Here is a tiny trained network, its code and every weight. The questions are about switching its units off for an input and a class, where a switched-off unit gives its printed mean instead of its output.

import numpy as np


def w(rows, s, z=0):
    codes = np.array(rows[::2]) - 128.0
    scale = np.full(codes.shape[1], s)
    scale[-1] = z or s
    return codes * scale


def norm(h):
    return h / np.sqrt((h * h).mean(-1, keepdims=True) + 1e-5)


def f(y):
    return y / 2 * (1 + np.tanh(0.7978845608 * (y + 0.044715 * y**3)))


def log_softmax(a):
    a = a - a.max(-1, keepdims=True)
    return a - np.log(np.exp(a).sum(-1, keepdims=True))


def net(x, mask):
    res = np.array(x, float).reshape(1, 5) / 4 @ E
    u = 0
    for l in range(4):
        y = f(norm(res) @ A[l][:, :-1].T + A[l][:, -1])
        res = res + np.where(mask[u : u + 6], y, B[l][:, -1]) @ B[l][:, :-1]
        u += 6
    return log_softmax(norm(res)[-1] @ U[:, :-1].T + U[:, -1])


A, B = {}, {}
E = w([
[252,166,44],'x0',
[120,63,140],'x1',
[39,250,55],'x2',
[82,103,21],'x3',
[132,212,230],'x4',
],0.0025)
A[0] = w([
[140,3,55,251],'0.n1',
[152,143,109,59],'0.n2',
[189,116,185,48],'0.n3',
[103,132,203,114],'0.n4',
[222,88,53,102],'0.n5',
[98,148,173,174],'0.n6',
],0.006,0.0018)
B[0] = w([
[95,102,80,254],'0.n1',
[161,143,158,109],'0.n2',
[184,119,215,145],'0.n3',
[158,147,72,170],'0.n4',
[114,95,1,183],'0.n5',
[131,79,103,173],'0.n6',
],0.006,0.0025)
A[1] = w([
[154,176,157,135],'1.n1',
[131,174,107,120],'1.n2',
[120,186,28,208],'1.n3',
[195,3,86,221],'1.n4',
[217,200,75,96],'1.n5',
[38,138,157,4],'1.n6',
],0.0064,0.0013)
B[1] = w([
[64,106,23,145],'1.n1',
[60,177,144,139],'1.n2',
[186,213,72,241],'1.n3',
[80,2,239,251],'1.n4',
[67,213,177,172],'1.n5',
[98,100,162,151],'1.n6',
],0.0034,0.0026)
A[2] = w([
[195,165,227,83],'2.n1',
[223,162,220,226],'2.n2',
[83,94,88,35],'2.n3',
[69,122,86,7],'2.n4',
[236,139,143,242],'2.n5',
[81,254,126,116],'2.n6',
],0.0039,0.0012)
B[2] = w([
[216,32,122,170],'2.n1',
[253,160,113,254],'2.n2',
[98,88,104,124],'2.n3',
[100,90,98,113],'2.n4',
[214,97,96,204],'2.n5',
[188,174,99,248],'2.n6',
],0.0053,0.00096)
A[3] = w([
[114,222,104,250],'3.n1',
[1,163,116,139],'3.n2',
[147,116,152,188],'3.n3',
[103,55,150,195],'3.n4',
[28,133,133,221],'3.n5',
[106,62,14,83],'3.n6',
],0.0051,0.0011)
B[3] = w([
[119,93,168,246],'3.n1',
[105,98,220,248],'3.n2',
[136,173,146,157],'3.n3',
[100,252,108,205],'3.n4',
[146,208,219,227],'3.n5',
[126,99,94,232],'3.n6',
],0.0041,0.0015)
U = w([
[148,229,107,161],'0',
[152,34,200,101],'1',
[253,126,184,175],'2',
[158,137,141,3],'3',
[101,167,218,106],'4',
[145,75,44,180],'5',
[55,105,130,148],'6',
],0.017,0.0033)

Each question gives the input, the list of numbers given to net, and the class t.
The units are the neurons (one row each of A and B). Each row of codes is followed by its name. A weight is (code - 128) times the scale printed after its matrix; where a second scale follows, it is the last column's (A, B and U).
mask holds one flag per neuron, layer by layer. A switched-off neuron (its flag False) gives its mean, the last column of its row in B, instead of its output. The means were averaged over made-up inputs and are rounded, as every weight is.
A unit's drop is (log p(t) with every unit on - log p(t) with that unit switched off) / (log p(t) with every unit on - log p(t) with every unit switched off).
The circuit of an input: a set's keep is (log p(t) with only the set's units on - log p(t) with every unit switched off) / (log p(t) with every unit on - log p(t) with every unit switched off). Starting from the 12 units with the biggest drops (on a tie, the unit counted first), units are removed one at a time, each time the one whose removal leaves the highest keep (on an exact tie, the one counted first), for as long as the keep stays at least 0.8.
units of the circuit, in order: the units of the circuit, biggest drop first
unit that matters most: the unit with the biggest drop
k most important neurons: the k neurons with the biggest drops, biggest first
k most important neurons of layer l: the k neurons of layer l with the biggest drops, biggest first
drop when u is switched off: that unit's drop, to one decimal
input [7,-2,-1,-1,0], class 5: units of the circuit, in order	0.n5
input [4,3,-7,2,4], class 1: 2 most important neurons of layer 1	1.n4, 1.n3
input [-3,5,1,2,3], class 4: 2 most important neurons of layer 0	0.n5, 0.n1
input [-4,1,1,-5,0], class 2: 4 most important neurons	0.n1, 0.n5, 1.n4, 0.n4
input [-4,1,-7,4,8], class 2: units of the circuit, in order	2.n2, 0.n1, 0.n4
input [-1,7,7,6,2], class 4: units of the circuit, in order	0.n5, 3.n2
input [0,8,5,3,6], class 4: 3 most important neurons	0.n5, 3.n2, 2.n2
input [-2,6,4,0,0], class 4: units of the circuit, in order	0.n5, 3.n5
input [-6,-8,-8,-1,-7], class 6: units of the circuit, in order	0.n1, 2.n2
input [-6,-3,2,5,3], class 4: 2 most important neurons of layer 3	3.n5, 3.n2
input [-5,5,-1,-7,7], class 2: 2 most important neurons of layer 2	2.n2, 2.n1
input [-5,1,2,-7,7], class 2: 2 most important neurons of layer 1	1.n4, 1.n5
input [-2,-3,-1,1,6], class 2: 2 most important neurons	0.n5, 0.n1
input [-4,1,-7,1,8], class 2: unit that matters most	2.n2
input [-5,3,-4,-5,7], class 2: 2 most important neurons of layer 0	0.n4, 0.n1
input [-3,-5,5,-8,8], class 2: drop when 0.n1 is switched off	0.3
input [-4,-4,-6,8,0], class 6: drop when 1.n2 is switched off	0.0
input [-3,0,-3,-1,3], class 2: drop when 0.n4 is switched off	0.1
